Below are the code and all the weights of a small trained network. Each question names an input and a target symbol and asks about switching units off, where a switched-off unit gives its printed mean instead of its output.

import numpy as np


def w(rows, s, z=0):
    codes = np.array(rows[::2]) - 128.0
    scale = np.full(codes.shape[1], s)
    scale[-1] = z or s
    return codes * scale


def f(y):
    return y / 2 * (1 + np.tanh(0.7978845608 * (y + 0.044715 * y**3)))


def softmax(a):
    e = np.exp(a - a.max(-1, keepdims=True))
    return e / e.sum(-1, keepdims=True)


def log_softmax(a):
    a = a - a.max(-1, keepdims=True)
    return a - np.log(np.exp(a).sum(-1, keepdims=True))


def net(x, mask):
    ids = ['ΓΘΛΦαδεημπω'.index(c) for c in x.split()]
    T = len(ids)
    res = E[ids] + P[:T]
    q, k, v = (res @ M[0].T for M in (Q, K, V))
    z = softmax(np.where(np.tri(T) > 0, q @ k.T / 2**0.5, -1e9)) @ v
    res = res + np.where(mask[0], z, O[0][:, -1]) @ O[0][:, :-1]
    y = f(res @ A[0][:, :-1].T + A[0][:, -1])
    res = res + np.where(mask[1:13], y, B[0][:, -1]) @ B[0][:, :-1]
    return log_softmax(res[-1] @ U[:, :-1].T + U[:, -1])


Q, K, V, O, A, B = {}, {}, {}, {}, {}, {}
E = w([
[176,164,146,134],'Γ',
[110,128,122,164],'Θ',
[155,147,139,130],'Λ',
[119,97,75,84],'Φ',
[164,157,134,141],'α',
[63,45,118,216],'δ',
[144,168,170,208],'ε',
[110,175,153,236],'η',
[160,158,240,121],'μ',
[242,7,161,141],'π',
[108,147,125,173],'ω',
],0.017)
P = w([
[128,167,118,45],'0',
[115,91,129,154],'1',
[106,67,145,201],'2',
[110,44,150,212],'3',
[104,40,157,209],'4',
[103,44,172,191],'5',
[103,12,159,182],'6',
[109,2,172,174],'7',
[106,36,175,181],'8',
],0.0065)
Q[0] = w([
[130,149,61,89],'head 1',
[139,236,147,2],'head 1',
],0.0081)
K[0] = w([
[168,196,112,164],'head 1',
[187,172,1,156],'head 1',
],0.0093)
V[0] = w([
[255,23,194,167],'head 1',
[188,221,193,88],'head 1',
],0.0084)
O[0] = w([
[238,140,119,101,254],'head 1',
[157,102,251,106,12],'head 1',
],0.014,0.0075)
A[0] = w([
[6,146,211,228,33],'neuron 1',
[31,2,93,200,229],'neuron 2',
[108,134,17,162,142],'neuron 3',
[147,80,104,125,176],'neuron 4',
[213,101,126,122,2],'neuron 5',
[186,120,19,112,145],'neuron 6',
[82,37,140,82,109],'neuron 7',
[74,87,155,101,113],'neuron 8',
[162,219,175,153,74],'neuron 9',
[183,184,108,85,2],'neuron 10',
[98,168,174,131,98],'neuron 11',
[3,71,56,197,234],'neuron 12',
],0.0087,0.0028)
B[0] = w([
[118,195,112,228,139],'neuron 1',
[126,142,135,108,217],'neuron 2',
[179,144,172,120,245],'neuron 3',
[85,192,151,141,166],'neuron 4',
[2,120,116,121,169],'neuron 5',
[157,119,130,159,248],'neuron 6',
[135,88,80,88,127],'neuron 7',
[133,98,137,88,123],'neuron 8',
[177,37,103,150,144],'neuron 9',
[61,65,83,169,142],'neuron 10',
[32,26,238,215,126],'neuron 11',
[120,170,158,90,241],'neuron 12',
],0.0077,0.015)
U = w([
[171,131,172,110,29],'Γ',
[87,151,134,116,110],'Θ',
[141,140,170,81,52],'Λ',
[107,133,91,2,206],'Φ',
[159,149,172,95,3],'α',
[208,243,79,75,204],'δ',
[123,91,174,160,100],'ε',
[68,142,130,215,9],'η',
[103,112,128,128,3],'μ',
[162,62,43,168,117],'π',
[68,157,138,134,148],'ω',
],0.0081,0.0036)

Each question gives the input, a string of symbols that net reads in full, and the target symbol t.
The units are the heads (2 rows each of Q, K, V and O) and the neurons (one row each of A and B). Each row of codes is followed by its name. A weight is (code - 128) times the scale printed after its matrix; where a second scale follows, it is the last column's (O, A, B and U).
mask holds one flag per unit, heads first, then neurons. A switched-off unit (its flag False) gives its mean, the last column of its rows in O or B, instead of its output. The means were averaged over made-up inputs and are rounded, as every weight is.
A unit's drop is (log p(t) with every unit on - log p(t) with that unit switched off) / (log p(t) with every unit on - log p(t) with every unit switched off).
The circuit of an input: a set's keep is (log p(t) with only the set's units on - log p(t) with every unit switched off) / (log p(t) with every unit on - log p(t) with every unit switched off). Starting from the 12 units with the biggest drops (on a tie, the unit counted first), units are removed one at a time, each time the one whose removal leaves the highest keep (on an exact tie, the one counted first), for as long as the keep stays at least 0.8.
circuit, biggest first: the units of the circuit, biggest drop first
top k neurons: the k neurons with the biggest drops, biggest first
drop when u is switched off: that unit's drop, to one decimal
input π Λ Φ ω, target π: top 3 neurons => [neuron 12; neuron 3; neuron 2]
input π Λ η ω ω ε, target π: top 2 neurons => [neuron 12; neuron 9]
input δ Θ δ Γ η η π ε Λ, target π: top 2 neurons => [neuron 12; neuron 10]
input π μ η, target ε: circuit, biggest first => [head 1; neuron 9; neuron 12]
input Θ π Γ α Θ, target π: circuit, biggest first => [head 1; neuron 12; neuron 3; neuron 2]
input η η π Θ, target π: top 2 neurons => [neuron 12; neuron 10]
input Γ α π η η η, target π: top 3 neurons => [neuron 9; neuron 12; neuron 10]
input η π δ δ δ δ δ, target δ: circuit, biggest first => [head 1; neuron 12; neuron 3]
input δ Λ ω Φ π Γ, target π: top 2 neurons => [neuron 12; neuron 10]
input δ π ω, target π: circuit, biggest first => [head 1; neuron 12; neuron 10]
input η δ Λ π η, target π: circuit, biggest first => [head 1; neuron 12; neuron 10; neuron 9]
input α δ δ ε Φ Φ π π Λ, target π: top 2 neurons => [neuron 10; neuron 12]
input α Γ π α δ π η α, target π: top 2 neurons => [neuron 10; neuron 12]
input Φ η π δ η π, target π: top 3 neurons => [neuron 10; neuron 12; neuron 6]
input ω π ε, target π: drop when neuron 12 is switched off => 0.1
input δ ω ε Λ Θ π μ μ Γ, target π: drop when neuron 3 is switched off => 0.2
input δ δ Φ δ Φ η, target δ: drop when neuron 3 is switched off => 0.1
input Φ π Φ α, target π: drop when neuron 12 is switched off => 0.3
